Here is a tiny trained network, its code and every weight. The questions are about switching its units off for an input and a target symbol, where a switched-off unit gives its printed mean instead of its output.

import numpy as np


def w(rows, s, z=0):
    codes = np.array(rows[::2]) - 128.0
    scale = np.full(codes.shape[1], s)
    scale[-1] = z or s
    return codes * scale


def norm(h):
    return h / np.sqrt((h * h).mean(-1, keepdims=True) + 1e-5)


def f(y):
    return y / 2 * (1 + np.tanh(0.7978845608 * (y + 0.044715 * y**3)))


def softmax(a):
    e = np.exp(a - a.max(-1, keepdims=True))
    return e / e.sum(-1, keepdims=True)


def log_softmax(a):
    a = a - a.max(-1, keepdims=True)
    return a - np.log(np.exp(a).sum(-1, keepdims=True))


def net(x, mask):
    ids = ['αγεζθλξπσφψω'.index(c) for c in x.split()]
    T = len(ids)
    res = E[ids] + P[:T]
    u = 0
    for l in range(2):
        q, k, v = (norm(res) @ M[l].T for M in (Q, K, V))
        z = softmax(np.where(np.tri(T) > 0, q @ k.T / 2**0.5, -1e9)) @ v
        res = res + np.where(mask[u], z, O[l][:, -1]) @ O[l][:, :-1]
        u += 1
        y = f(norm(res) @ A[l][:, :-1].T + A[l][:, -1])
        res = res + np.where(mask[u : u + 4], y, B[l][:, -1]) @ B[l][:, :-1]
        u += 4
    return log_softmax(norm(res)[-1] @ U[:, :-1].T + U[:, -1])


Q, K, V, O, A, B = {}, {}, {}, {}, {}, {}
E = w([
[131,71,254,65],'α',
[151,143,52,70],'γ',
[130,125,131,127],'ε',
[182,180,118,91],'ζ',
[164,185,147,179],'θ',
[124,126,131,144],'λ',
[140,113,141,111],'ξ',
[79,175,157,111],'π',
[130,126,131,127],'σ',
[129,126,131,128],'φ',
[142,113,139,121],'ψ',
[66,80,79,87],'ω',
],0.0041)
P = w([
[139,75,176,104],'0',
[66,131,190,68],'1',
[193,23,141,143],'2',
[40,155,207,42],'3',
[203,15,138,144],'4',
[30,164,212,36],'5',
[212,16,141,154],'6',
[19,171,208,31],'7',
[217,9,138,142],'8',
[23,175,221,23],'9',
[212,9,125,148],'10',
[15,173,222,17],'11',
[203,9,136,149],'12',
[18,174,228,5],'13',
],0.00031)
Q[0] = w([
[7,145,254,52],'0.h0',
[75,134,174,113],'0.h0',
],0.0045)
K[0] = w([
[133,168,3,115],'0.h0',
[145,139,80,126],'0.h0',
],0.0068)
V[0] = w([
[43,63,62,59],'0.h0',
[84,5,161,144],'0.h0',
],0.0013)
O[0] = w([
[12,78,32,5,160],'0.h0',
[42,31,150,206,254],'0.h0',
],0.0012,0.00047)
A[0] = w([
[59,85,251,207,253],'0.n0',
[138,21,102,215,97],'0.n1',
[80,43,177,233,141],'0.n2',
[254,60,76,210,120],'0.n3',
],0.00092,0.00035)
B[0] = w([
[136,135,10,92,253],'0.n0',
[125,197,119,64,135],'0.n1',
[138,164,81,85,188],'0.n2',
[122,163,173,28,104],'0.n3',
],0.0014,0.00065)
Q[1] = w([
[20,110,253,100],'1.h0',
[2,111,236,151],'1.h0',
],0.0025)
K[1] = w([
[95,253,208,94],'1.h0',
[131,250,228,27],'1.h0',
],0.0041)
V[1] = w([
[226,89,34,194],'1.h0',
[133,10,102,139],'1.h0',
],0.0012)
O[1] = w([
[201,65,19,134,3],'1.h0',
[255,110,166,113,145],'1.h0',
],0.0015,0.00068)
A[1] = w([
[62,167,147,153,187],'1.n0',
[186,42,179,6,253],'1.n1',
[65,208,88,135,203],'1.n2',
[182,80,123,199,128],'1.n3',
],0.0021,0.00069)
B[1] = w([
[226,148,63,88,181],'1.n0',
[117,223,16,169,253],'1.n1',
[210,153,112,5,166],'1.n2',
[5,185,176,147,131],'1.n3',
],0.0012,0.0011)
U = w([
[131,61,238,78,147],'α',
[169,132,35,58,88],'γ',
[130,139,56,164,46],'ε',
[242,218,120,72,155],'ζ',
[188,200,181,174,132],'θ',
[46,61,187,254,235],'λ',
[202,39,135,73,35],'ξ',
[25,225,201,61,179],'π',
[112,171,43,173,19],'σ',
[113,166,54,169,5],'φ',
[235,29,135,169,173],'ψ',
[32,32,54,52,193],'ω',
],0.0081,0.0022)

Each question gives the input, a string of symbols that net reads in full, and the target symbol t.
The units are the heads (2 rows each of Q, K, V and O) and the neurons (one row each of A and B). Each row of codes is followed by its name. A weight is (code - 128) times the scale printed after its matrix; where a second scale follows, it is the last column's (O, A, B and U).
mask holds one flag per unit, layer by layer, with each layer's heads first. A switched-off unit (its flag False) gives its mean, the last column of its rows in O or B, instead of its output. The means were averaged over made-up inputs and are rounded, as every weight is.
A unit's drop is (log p(t) with every unit on - log p(t) with that unit switched off) / (log p(t) with every unit on - log p(t) with every unit switched off).
The circuit of an input: a set's keep is (log p(t) with only the set's units on - log p(t) with every unit switched off) / (log p(t) with every unit on - log p(t) with every unit switched off). Starting from all 10 units, units are removed one at a time, each time the one whose removal leaves the highest keep (on an exact tie, the one counted first), for as long as the keep stays at least 0.8.
units of the circuit, in order: the units of the circuit, biggest drop first
top k neurons: the k neurons with the biggest drops, biggest first
k most important neurons of layer l: the k neurons of layer l with the biggest drops, biggest first
drop of u: that unit's drop, to one decimal
input λ λ θ π λ ζ ψ ξ, target ζ: units of the circuit, in order : 1.n1, 0.h0
input ψ ψ σ π σ α ω σ, target ω: units of the circuit, in order : 0.h0
input λ ψ π ξ, target π: units of the circuit, in order : 1.n1, 1.n2, 1.h0
input ω ψ λ ξ, target ω: top 3 neurons : 1.n1, 1.n2, 1.n0
input ψ θ ξ λ, target θ: top 2 neurons : 1.n1, 1.n0
input α π ζ α φ ψ λ ψ π σ π ψ, target π: units of the circuit, in order : 1.n1, 1.h0
input λ ω π λ, target ω: top 2 neurons : 0.n0, 1.n1
input π α λ π λ ξ, target π: units of the circuit, in order : 1.n1, 1.h0
input α ψ φ λ λ λ ε θ ψ θ θ λ, target θ: units of the circuit, in order : 0.h0, 1.n0
input λ ζ ζ λ ζ λ ε ψ λ λ, target ζ: 2 most important neurons of layer 1 : 1.n2, 1.n0
input ω λ ω ε λ ψ, target ω: units of the circuit, in order : 0.h0, 1.n1
input π π ω λ φ σ λ ψ ζ π ψ ψ, target π: 3 most important neurons of layer 1 : 1.n1, 1.n2, 1.n0
input σ ω λ ψ λ ζ λ ψ λ φ ψ α ω λ, target ω: 2 most important neurons of layer 0 : 0.n0, 0.n3
input π ψ λ λ, target π: 3 most important neurons of layer 1 : 1.n1, 1.n2, 1.n0
input θ ω θ α ω ζ ζ ω ω φ, target ω: most important neuron of layer 1 : 1.n3
input π ξ ζ σ ζ ε ζ π ζ λ ζ ψ, target ζ: top 2 neurons : 1.n1, 1.n3
input π λ π λ, target π: drop of 1.n3 : 0.0
input λ λ φ λ σ λ ω φ, target ω: drop of 0.h0 : 0.9
input λ φ ζ σ, target ζ: drop of 0.n2 : -0.1
input ξ λ λ λ λ ψ, target ψ: most important neuron of layer 1 : 1.n2
